Here is a tiny trained network, its code and every weight. The questions are about switching its units off for an input and a class, where a switched-off unit gives its printed mean instead of its output.

import numpy as np


def w(rows, s, z=0):
    codes = np.array(rows[::2]) - 128.0
    scale = np.full(codes.shape[1], s)
    scale[-1] = z or s
    return codes * scale


def f(y):
    return np.maximum(y, 0)


def log_softmax(a):
    a = a - a.max(-1, keepdims=True)
    return a - np.log(np.exp(a).sum(-1, keepdims=True))


def net(x, mask):
    res = np.array(x, float).reshape(1, 7) / 4 @ E
    y = f(res @ A[0][:, :-1].T + A[0][:, -1])
    res = res + np.where(mask, y, B[0][:, -1]) @ B[0][:, :-1]
    return log_softmax(res[-1] @ U[:, :-1].T + U[:, -1])


A, B = {}, {}
E = w([
[4,56,91,77,96,81,154,177,153],'x0',
[105,203,184,160,74,185,221,230,140],'x1',
[118,186,127,46,124,136,212,17,199],'x2',
[127,130,124,128,129,126,129,130,124],'x3',
[244,120,73,76,138,86,137,225,203],'x4',
[124,131,125,133,132,126,128,129,132],'x5',
[164,108,125,209,83,2,227,94,104],'x6',
],0.0087)
A[0] = w([
[209,131,109,113,123,112,119,162,179,33],'neuron 1',
[151,97,131,213,91,27,201,98,82,93],'neuron 2',
[90,150,130,70,177,219,54,167,139,65],'neuron 3',
[212,89,74,101,123,95,142,196,192,68],'neuron 4',
[88,100,108,108,100,116,138,138,113,31],'neuron 5',
[108,187,140,173,79,171,195,195,140,38],'neuron 6',
[112,179,146,79,121,150,199,92,188,22],'neuron 7',
[40,120,183,169,97,154,118,58,51,85],'neuron 8',
[131,146,120,108,143,173,99,131,132,58],'neuron 9',
[145,59,142,224,133,116,53,254,33,13],'neuron 10',
[174,205,145,167,124,148,115,136,117,79],'neuron 11',
[70,89,106,120,84,109,143,156,152,45],'neuron 12',
[117,166,180,134,133,161,194,209,124,45],'neuron 13',
[132,127,99,171,137,95,175,106,105,11],'neuron 14',
[130,176,140,47,126,110,192,37,191,4],'neuron 15',
[146,85,103,116,151,63,74,78,121,31],'neuron 16',
[103,154,108,73,146,220,84,145,115,56],'neuron 17',
[210,106,94,52,138,96,152,199,199,73],'neuron 18',
[147,152,98,193,80,62,180,110,106,26],'neuron 19',
[56,75,116,92,115,108,150,160,145,53],'neuron 20',
[77,125,145,150,128,159,136,73,95,51],'neuron 21',
[72,97,92,97,91,107,131,154,134,35],'neuron 22',
[63,96,103,98,132,122,139,160,141,83],'neuron 23',
[120,192,197,130,80,158,188,216,149,56],'neuron 24',
[69,104,163,176,131,151,106,118,43,84],'neuron 25',
[141,115,107,105,131,90,100,102,109,14],'neuron 26',
[159,128,113,150,100,58,181,119,114,43],'neuron 27',
[69,119,182,138,115,153,148,34,98,63],'neuron 28',
[205,150,114,159,176,130,84,72,99,62],'neuron 29',
[144,57,77,98,187,83,69,82,96,66],'neuron 30',
[226,169,152,187,147,190,124,112,106,79],'neuron 31',
[200,152,176,158,140,165,121,103,117,14],'neuron 32',
[153,74,87,86,180,112,90,51,149,46],'neuron 33',
[39,64,89,109,101,86,137,184,163,69],'neuron 34',
],0.0096,0.004)
B[0] = w([
[106,200,118,164,163,149,134,169,98,176],'neuron 1',
[124,79,194,62,161,203,79,210,206,248],'neuron 2',
[152,68,180,93,146,180,100,194,203,214],'neuron 3',
[94,212,105,187,168,165,113,183,101,204],'neuron 4',
[135,138,142,105,142,98,135,119,110,152],'neuron 5',
[63,77,128,165,60,93,55,84,102,199],'neuron 6',
[170,118,65,115,94,122,163,93,165,186],'neuron 7',
[105,196,111,179,181,159,111,180,121,230],'neuron 8',
[133,107,154,113,137,136,128,165,155,159],'neuron 9',
[223,123,2,107,82,149,235,54,208,255],'neuron 10',
[130,115,161,94,162,79,147,97,77,180],'neuron 11',
[156,133,159,96,146,107,151,106,90,172],'neuron 12',
[68,80,100,149,73,101,70,105,102,187],'neuron 13',
[136,114,148,98,118,140,122,156,152,163],'neuron 14',
[192,127,53,119,86,157,180,92,171,206],'neuron 15',
[82,97,131,173,71,106,84,100,113,189],'neuron 16',
[147,94,174,102,136,153,95,163,188,194],'neuron 17',
[104,203,110,195,158,164,112,181,102,209],'neuron 18',
[134,85,156,97,132,168,93,173,166,198],'neuron 19',
[155,146,168,93,172,94,168,94,79,181],'neuron 20',
[139,171,96,154,146,146,122,183,108,179],'neuron 21',
[147,141,158,111,167,91,155,104,104,168],'neuron 22',
[150,136,168,95,169,101,154,101,99,171],'neuron 23',
[61,85,123,185,53,104,87,75,102,207],'neuron 24',
[143,199,88,168,138,146,132,147,125,200],'neuron 25',
[84,122,135,144,109,125,116,107,131,152],'neuron 26',
[139,105,160,98,161,180,90,171,177,185],'neuron 27',
[137,187,91,182,166,147,129,166,121,208],'neuron 28',
[122,116,172,93,154,76,145,88,83,201],'neuron 29',
[61,93,125,175,52,111,85,105,107,215],'neuron 30',
[146,136,179,75,172,67,173,83,70,212],'neuron 31',
[154,137,172,83,166,66,153,111,85,179],'neuron 32',
[76,81,105,168,78,112,105,98,108,201],'neuron 33',
[155,152,185,73,162,66,170,93,69,206],'neuron 34',
],0.0091,0.013)
U = w([
[111,255,110,210,176,166,118,201,100,122],'0',
[139,47,218,74,155,186,92,203,222,109],'1',
[59,51,131,189,67,103,82,80,86,49],'2',
[157,150,215,65,183,72,183,85,47,112],'3',
[199,130,11,118,104,158,212,81,204,253],'4',
],0.011,0.0013)

Each question gives the input, the list of numbers given to net, and the class t.
The units are the neurons (one row each of A and B). Each row of codes is followed by its name. A weight is (code - 128) times the scale printed after its matrix; where a second scale follows, it is the last column's (A, B and U).
mask holds one flag per neuron, in row order. A switched-off neuron (its flag False) gives its mean, the last column of its row in B, instead of its output. The means were averaged over made-up inputs and are rounded, as every weight is.
A unit's drop is (log p(t) with every unit on - log p(t) with that unit switched off) / (log p(t) with every unit on - log p(t) with every unit switched off).
The circuit of an input: a set's keep is (log p(t) with only the set's units on - log p(t) with every unit switched off) / (log p(t) with every unit on - log p(t) with every unit switched off). Starting from the 12 units with the biggest drops (on a tie, the unit counted first), units are removed one at a time, each time the one whose removal leaves the highest keep (on an exact tie, the one counted first), for as long as the keep stays at least 0.8.
units of the circuit, in order: the units of the circuit, biggest drop first
most important unit: the unit with the biggest drop
k most important neurons: the k neurons with the biggest drops, biggest first
drop when u is switched off: that unit's drop, to one decimal
input [5,1,-7,-6,4,-5,6], class 4: units of the circuit, in order -> neuron 10
input [-7,6,-2,-1,-6,3,-2], class 3: 3 most important neurons -> neuron 31; neuron 11; neuron 32
input [-8,-7,7,-6,4,8,2], class 3: 4 most important neurons -> neuron 29; neuron 10; neuron 31; neuron 32
input [3,7,8,1,-6,-7,1], class 4: 3 most important neurons -> neuron 15; neuron 7; neuron 30
input [-8,-8,7,-8,-8,-3,5], class 0: 3 most important neurons -> neuron 28; neuron 8; neuron 21
input [5,-6,8,-1,1,-4,8], class 1: 4 most important neurons -> neuron 2; neuron 10; neuron 27; neuron 19
input [-4,-7,7,0,-2,5,-3], class 2: 2 most important neurons -> neuron 10; neuron 33
input [6,-3,-2,-1,6,-1,0], class 0: 2 most important neurons -> neuron 4; neuron 18
input [3,4,-7,2,6,-3,4], class 4: 3 most important neurons -> neuron 10; neuron 8; neuron 28
input [-4,-3,7,-1,-5,2,6], class 4: 2 most important neurons -> neuron 15; neuron 3
input [7,-1,1,-3,7,3,-2], class 0: 3 most important neurons -> neuron 18; neuron 4; neuron 31
input [-2,-8,4,-6,6,7,8], class 1: 2 most important neurons -> neuron 2; neuron 27
input [-1,-4,-1,4,-8,-4,8], class 0: 4 most important neurons -> neuron 8; neuron 28; neuron 25; neuron 3
input [8,6,-8,-8,2,-4,4], class 3: most important unit -> neuron 34
input [-4,8,-3,-6,-6,4,3], class 2: 3 most important neurons -> neuron 6; neuron 24; neuron 13
input [-8,5,3,-7,7,2,3], class 3: 4 most important neurons -> neuron 31; neuron 11; neuron 32; neuron 8
input [1,8,-3,-8,6,4,-1], class 2: 3 most important neurons -> neuron 24; neuron 6; neuron 13
input [5,-6,-6,4,-1,6,8], class 1: drop when neuron 2 is switched off -> 1.0
input [-2,7,5,-7,0,0,3], class 2: drop when neuron 6 is switched off -> 0.0
input [7,-4,-8,7,6,5,5], class 4: most important unit -> neuron 10
input [-4,-1,6,2,-3,-7,-2], class 4: drop when neuron 15 is switched off -> 0.7
input [-4,7,-7,-5,0,1,-1], class 2: drop when neuron 6 is switched off -> 0.6
